Below is a small trained network, with its code and all its weights. Each question gives an input and a target symbol and asks what happens when units are switched off, that is, made to give their printed mean instead of their output.

import numpy as np


def w(rows, s, z=0):
    codes = np.array(rows[::2]) - 128.0
    scale = np.full(codes.shape[1], s)
    scale[-1] = z or s
    return codes * scale


def norm(h):
    return h / np.sqrt((h * h).mean(-1, keepdims=True) + 1e-5)


def f(y):
    return y / 2 * (1 + np.tanh(0.7978845608 * (y + 0.044715 * y**3)))


def softmax(a):
    e = np.exp(a - a.max(-1, keepdims=True))
    return e / e.sum(-1, keepdims=True)


def log_softmax(a):
    a = a - a.max(-1, keepdims=True)
    return a - np.log(np.exp(a).sum(-1, keepdims=True))


def net(x, mask):
    ids = ['αγσφψω'.index(c) for c in x.split()]
    T = len(ids)
    res = E[ids] + P[:T]
    q, k, v = (norm(res) @ M[0].T for M in (Q, K, V))
    z = softmax(np.where(np.tri(T) > 0, q @ k.T / 4**0.5, -1e9)) @ v
    res = res + np.where(mask[0], z, O[0][:, -1]) @ O[0][:, :-1]
    y = f(norm(res) @ A[0][:, :-1].T + A[0][:, -1])
    res = res + np.where(mask[1:9], y, B[0][:, -1]) @ B[0][:, :-1]
    return log_softmax(norm(res)[-1] @ U[:, :-1].T + U[:, -1])


Q, K, V, O, A, B = {}, {}, {}, {}, {}, {}
E = w([
[82,109,128,136,98,177,226,146,186],'α',
[168,183,122,183,172,6,30,160,235],'γ',
[131,209,139,147,107,163,168,68,109],'σ',
[142,147,107,112,149,144,190,80,100],'φ',
[79,200,57,87,81,111,130,92,94],'ψ',
[176,15,148,87,164,164,132,63,115],'ω',
],0.023)
P = w([
[69,168,97,35,137,106,111,2,119],'0',
[108,153,97,85,180,124,128,54,52],'1',
[188,161,163,103,50,169,117,59,140],'2',
[95,166,174,131,143,187,120,109,68],'3',
[105,139,155,156,159,190,139,103,93],'4',
[128,144,178,132,113,165,134,143,110],'5',
[171,127,157,166,83,140,137,124,155],'6',
[121,120,140,227,134,110,137,188,48],'7',
[178,159,112,141,75,163,184,206,172],'8',
],0.0091)
Q[0] = w([
[57,68,121,131,146,174,112,221,208],'H0',
[100,160,206,198,30,186,231,128,76],'H0',
[119,136,176,114,144,159,15,168,160],'H0',
[240,113,201,153,254,67,132,132,153],'H0',
],0.0065)
K[0] = w([
[74,29,148,116,109,172,131,255,131],'H0',
[116,201,193,207,98,142,199,157,220],'H0',
[136,82,174,169,17,99,99,115,191],'H0',
[164,68,222,112,140,118,148,80,142],'H0',
],0.0071)
V[0] = w([
[253,16,130,145,222,117,102,97,153],'H0',
[43,88,17,100,135,157,175,238,159],'H0',
[86,26,205,103,169,213,184,132,128],'H0',
[66,147,107,28,138,119,76,29,86],'H0',
],0.0054)
O[0] = w([
[124,252,92,226,125,133,112,140,93,66],'H0',
[196,118,162,176,135,98,157,43,161,106],'H0',
[90,116,148,157,94,141,128,100,207,253],'H0',
[153,167,139,87,106,108,147,253,133,235],'H0',
],0.011,0.0042)
A[0] = w([
[57,184,71,109,117,143,133,85,122,43],'N0',
[174,112,163,57,195,149,148,54,83,69],'N1',
[62,192,119,191,92,146,150,109,159,147],'N2',
[147,85,201,115,174,132,136,134,121,95],'N3',
[195,132,131,103,152,179,120,52,86,107],'N4',
[142,124,139,176,91,181,227,168,150,181],'N5',
[161,254,145,180,216,55,64,198,255,253],'N6',
[66,139,114,172,114,212,186,220,166,133],'N7',
],0.0094,0.0032)
B[0] = w([
[174,50,144,91,127,106,116,158,108,147],'N0',
[232,70,11,88,66,111,112,117,98,190],'N1',
[157,71,73,42,91,54,76,147,120,185],'N2',
[147,129,97,106,132,119,146,127,103,147],'N3',
[162,95,86,70,139,137,198,133,105,175],'N4',
[101,158,184,169,138,122,110,160,141,254],'N5',
[115,240,58,181,99,176,90,153,94,253],'N6',
[89,173,218,191,129,120,114,119,189,218],'N7',
],0.012,0.0074)
U = w([
[47,167,165,121,103,105,185,126,190,217],'α',
[136,233,78,145,139,92,57,175,164,249],'γ',
[116,155,94,102,116,131,116,132,137,4],'σ',
[113,156,101,115,93,134,120,106,108,2],'φ',
[171,105,67,31,32,85,93,95,69,232],'ψ',
[195,179,165,138,108,253,189,197,88,10],'ω',
],0.0067,0.0035)

Each question gives the input, a string of symbols that net reads in full, and the target symbol t.
The units are the heads (4 rows each of Q, K, V and O) and the neurons (one row each of A and B). Each row of codes is followed by its name. A weight is (code - 128) times the scale printed after its matrix; where a second scale follows, it is the last column's (O, A, B and U).
mask holds one flag per unit, heads first, then neurons. A switched-off unit (its flag False) gives its mean, the last column of its rows in O or B, instead of its output. The means were averaged over made-up inputs and are rounded, as every weight is.
A unit's drop is (log p(t) with every unit on - log p(t) with that unit switched off) / (log p(t) with every unit on - log p(t) with every unit switched off).
The circuit of an input: a set's keep is (log p(t) with only the set's units on - log p(t) with every unit switched off) / (log p(t) with every unit on - log p(t) with every unit switched off). Starting from all 9 units, units are removed one at a time, each time the one whose removal leaves the highest keep (on an exact tie, the one counted first), for as long as the keep stays at least 0.8.
units of the circuit, in order: the units of the circuit, biggest drop first
most important unit: the unit with the biggest drop
k most important neurons: the k neurons with the biggest drops, biggest first
drop of u: that unit's drop, to one decimal
input ω φ φ ω φ, target α: units of the circuit, in order => (H0, N7, N6)
input ω α ω α γ ω φ ω σ, target ψ: units of the circuit, in order => (H0, N1)
input α γ φ σ φ α σ α φ, target α: units of the circuit, in order => (N7, N6)
input ω φ σ ω φ α φ ω, target α: units of the circuit, in order => (H0, N6, N7)
input ω α ψ α γ φ ω, target ω: 2 most important neurons => (N4, N2)
input φ γ α σ, target ψ: most important unit => N1
input α γ γ ω φ, target ψ: 3 most important neurons => (N1, N6, N0)
input α φ ω γ ω, target ω: 2 most important neurons => (N4, N7)
input ψ ω α φ, target ψ: 2 most important neurons => (N1, N6)
input σ γ σ ψ γ φ φ σ, target α: units of the circuit, in order => (N6, N1)
input γ γ γ ω σ ω ω, target α: 3 most important neurons => (N6, N1, N7)
input ψ ψ α γ α ω γ ψ, target ψ: drop of N7 => 0.1
input ω ω ω ψ α ω, target γ: drop of H0 => 1.3
input ω φ α ω ω ω σ ω ω, target γ: most important neuron => (N2)
